Below are the code and all the weights of a small trained network. Each question names an input and a class and asks about switching units off, where a switched-off unit gives its printed mean instead of its output.

import numpy as np


def w(rows, s, z=0):
    codes = np.array(rows[::2]) - 128.0
    scale = np.full(codes.shape[1], s)
    scale[-1] = z or s
    return codes * scale


def f(y):
    return y / 2 * (1 + np.tanh(0.7978845608 * (y + 0.044715 * y**3)))


def log_softmax(a):
    a = a - a.max(-1, keepdims=True)
    return a - np.log(np.exp(a).sum(-1, keepdims=True))


def net(x, mask):
    res = np.array(x, float).reshape(1, 7) / 4 @ E
    y = f(res @ A[0][:, :-1].T + A[0][:, -1])
    res = res + np.where(mask, y, B[0][:, -1]) @ B[0][:, :-1]
    return log_softmax(res[-1] @ U[:, :-1].T + U[:, -1])


A, B = {}, {}
E = w([
[156,85,164,118,189,153,149,195,181,94,97],'x0',
[142,51,79,156,94,151,152,16,73,123,116],'x1',
[130,64,199,186,220,121,162,120,122,180,185],'x2',
[117,150,117,254,110,116,176,212,36,91,163],'x3',
[111,180,134,110,65,111,208,224,93,164,242],'x4',
[53,186,174,138,123,66,61,143,50,225,113],'x5',
[117,106,135,101,26,103,139,160,225,157,144],'x6',
],0.0073)
A[0] = w([
[128,59,146,251,187,121,129,180,126,124,110,12],'n0',
[118,124,157,136,146,138,152,130,134,128,170,180],'n1',
[125,119,117,131,146,132,126,30,87,156,128,117],'n2',
[144,99,121,107,134,134,135,166,116,126,158,105],'n3',
[117,145,121,110,73,140,134,168,85,141,116,97],'n4',
[112,179,104,135,83,131,128,134,106,108,107,39],'n5',
[152,131,139,127,142,134,121,81,91,153,127,104],'n6',
[144,109,127,91,181,139,143,151,146,125,191,143],'n7',
[113,101,120,123,155,124,117,42,91,148,117,137],'n8',
[127,105,124,151,156,124,116,33,79,155,111,192],'n9',
[141,107,123,97,150,120,146,140,133,147,206,82],'n10',
[141,105,129,48,167,147,190,139,156,123,209,53],'n11',
[136,148,134,101,213,130,105,164,157,128,106,94],'n12',
[127,108,142,92,134,135,124,107,160,125,82,231],'n13',
[141,95,131,126,113,134,133,129,160,113,135,90],'n14',
[130,214,93,128,66,125,105,148,69,69,123,90],'n15',
[126,88,137,164,112,125,133,176,87,134,117,144],'n16',
[136,150,137,130,95,149,130,123,123,121,99,78],'n17',
[129,154,131,100,83,131,135,159,130,138,178,244],'n18',
[125,116,131,121,121,134,133,83,131,116,102,254],'n19',
[119,129,120,120,93,113,131,150,148,180,154,91],'n20',
[122,140,139,107,188,136,117,131,139,105,63,193],'n21',
[126,157,123,91,154,125,93,147,164,129,74,183],'n22',
[100,155,157,121,4,103,110,128,159,217,145,77],'n23',
[117,99,122,171,157,130,131,135,90,126,102,224],'n24',
[138,110,134,126,146,131,118,129,133,117,91,155],'n25',
[115,119,125,128,139,141,110,59,94,137,136,222],'n26',
[119,160,110,141,68,104,107,157,134,155,137,70],'n27',
[131,153,140,109,170,123,100,126,156,138,67,86],'n28',
[154,121,97,120,115,119,136,91,171,133,123,52],'n29',
[138,146,137,119,154,138,107,136,143,131,117,70],'n30',
[144,52,94,54,43,154,131,36,240,71,75,89],'n31',
],0.011,0.0019)
B[0] = w([
[120,83,141,221,98,125,117,206,105,144,96,175],'n0',
[144,107,137,106,122,118,167,156,142,136,140,146],'n1',
[145,101,134,86,163,111,130,95,104,130,163,177],'n2',
[109,135,135,136,140,109,181,122,137,147,144,139],'n3',
[135,171,140,147,87,117,120,110,111,141,113,161],'n4',
[131,161,133,125,123,136,154,80,100,112,87,154],'n5',
[131,110,134,91,138,125,149,114,105,127,140,148],'n6',
[112,139,101,109,140,149,147,157,146,110,175,153],'n7',
[155,107,106,94,165,143,114,120,98,131,160,177],'n8',
[144,68,134,92,155,139,136,103,81,123,152,188],'n9',
[129,111,121,85,100,151,163,142,145,126,159,148],'n10',
[140,153,130,95,152,118,214,117,162,114,175,166],'n11',
[109,169,119,116,159,132,113,203,131,98,122,157],'n12',
[119,142,107,132,167,124,114,134,154,107,90,169],'n13',
[115,127,103,128,127,137,151,124,158,139,118,144],'n14',
[147,199,103,142,108,128,180,58,106,78,82,186],'n15',
[136,117,132,166,86,154,145,130,102,121,125,154],'n16',
[143,161,132,144,160,113,140,102,142,145,117,134],'n17',
[107,179,147,101,108,126,142,110,133,150,156,177],'n18',
[141,113,134,132,168,108,136,103,143,128,123,161],'n19',
[120,134,119,115,116,131,87,140,137,161,180,158],'n20',
[105,136,143,117,201,111,117,176,119,125,107,163],'n21',
[105,173,128,122,163,119,77,139,138,129,105,163],'n22',
[115,113,161,106,67,130,17,137,127,192,170,206],'n23',
[141,83,128,156,131,120,112,153,89,128,132,158],'n24',
[120,112,124,140,166,120,114,140,144,119,115,145],'n25',
[149,120,137,111,158,131,128,92,116,123,162,168],'n26',
[116,137,124,124,74,128,94,114,99,155,113,166],'n27',
[118,164,117,108,164,143,89,160,128,104,131,156],'n28',
[127,128,135,135,132,132,124,108,160,141,99,153],'n29',
[132,141,111,107,111,145,106,168,120,117,114,134],'n30',
[145,52,111,164,105,120,120,49,253,131,39,254],'n31',
],0.019,0.016)
U = w([
[130,211,93,126,91,106,126,93,96,102,105,99],'0',
[88,182,147,86,67,92,61,124,148,196,171,99],'1',
[117,102,132,186,125,123,130,202,115,124,140,44],'2',
[81,174,106,87,192,109,60,198,153,94,113,2],'3',
[130,86,76,108,143,104,93,105,254,135,85,176],'4',
[103,162,111,91,114,136,184,175,186,131,208,225],'5',
[166,74,113,85,195,117,97,119,82,115,164,128],'6',
],0.0089,0.00076)

Each question gives the input, the list of numbers given to net, and the class t.
The units are the neurons (one row each of A and B). Each row of codes is followed by its name. A weight is (code - 128) times the scale printed after its matrix; where a second scale follows, it is the last column's (A, B and U).
mask holds one flag per neuron, in row order. A switched-off neuron (its flag False) gives its mean, the last column of its row in B, instead of its output. The means were averaged over made-up inputs and are rounded, as every weight is.
A unit's drop is (log p(t) with every unit on - log p(t) with that unit switched off) / (log p(t) with every unit on - log p(t) with every unit switched off).
The circuit of an input: a set's keep is (log p(t) with only the set's units on - log p(t) with every unit switched off) / (log p(t) with every unit on - log p(t) with every unit switched off). Starting from the 12 units with the biggest drops (on a tie, the unit counted first), units are removed one at a time, each time the one whose removal leaves the highest keep (on an exact tie, the one counted first), for as long as the keep stays at least 0.8.
units of the circuit, in order: the units of the circuit, biggest drop first
k most important neurons: the k neurons with the biggest drops, biggest first
drop of u: that unit's drop, to one decimal
input [5,-6,-4,8,5,1,-8], class 0: most important neuron : n15
input [-5,-8,1,-6,-1,-8,-7], class 3: 2 most important neurons : n12; n21
input [0,-3,6,-6,2,4,-4], class 3: units of the circuit, in order : n12; n31
input [3,8,6,-3,-3,-6,-5], class 6: 2 most important neurons : n9; n8
input [1,-2,-3,4,4,-7,7], class 5: units of the circuit, in order : n11; n18
input [-1,-5,6,8,8,-2,4], class 5: 2 most important neurons : n11; n10
input [-1,4,-4,6,4,3,3], class 0: 3 most important neurons : n15; n5; n16
input [-4,-5,8,7,3,-2,3], class 2: 2 most important neurons : n0; n16
input [8,-8,-2,2,8,7,-8], class 0: 3 most important neurons : n15; n4; n23
input [-6,4,-8,1,-4,-1,-4], class 6: 3 most important neurons : n9; n2; n8
input [2,5,-8,-6,8,2,8], class 1: 2 most important neurons : n23; n18
input [-7,-6,-4,8,-2,2,4], class 0: 2 most important neurons : n15; n5
input [4,-6,7,1,-4,-1,-2], class 3: 2 most important neurons : n12; n21
input [3,-3,-8,-1,-4,8,6], class 1: units of the circuit, in order : n23
input [-1,-1,1,4,-2,8,-1], class 2: drop of n0 : 0.2
input [0,-3,-8,2,4,8,-4], class 0: drop of n15 : 2.5
input [4,0,-2,8,5,3,0], class 0: drop of n15 : 0.2
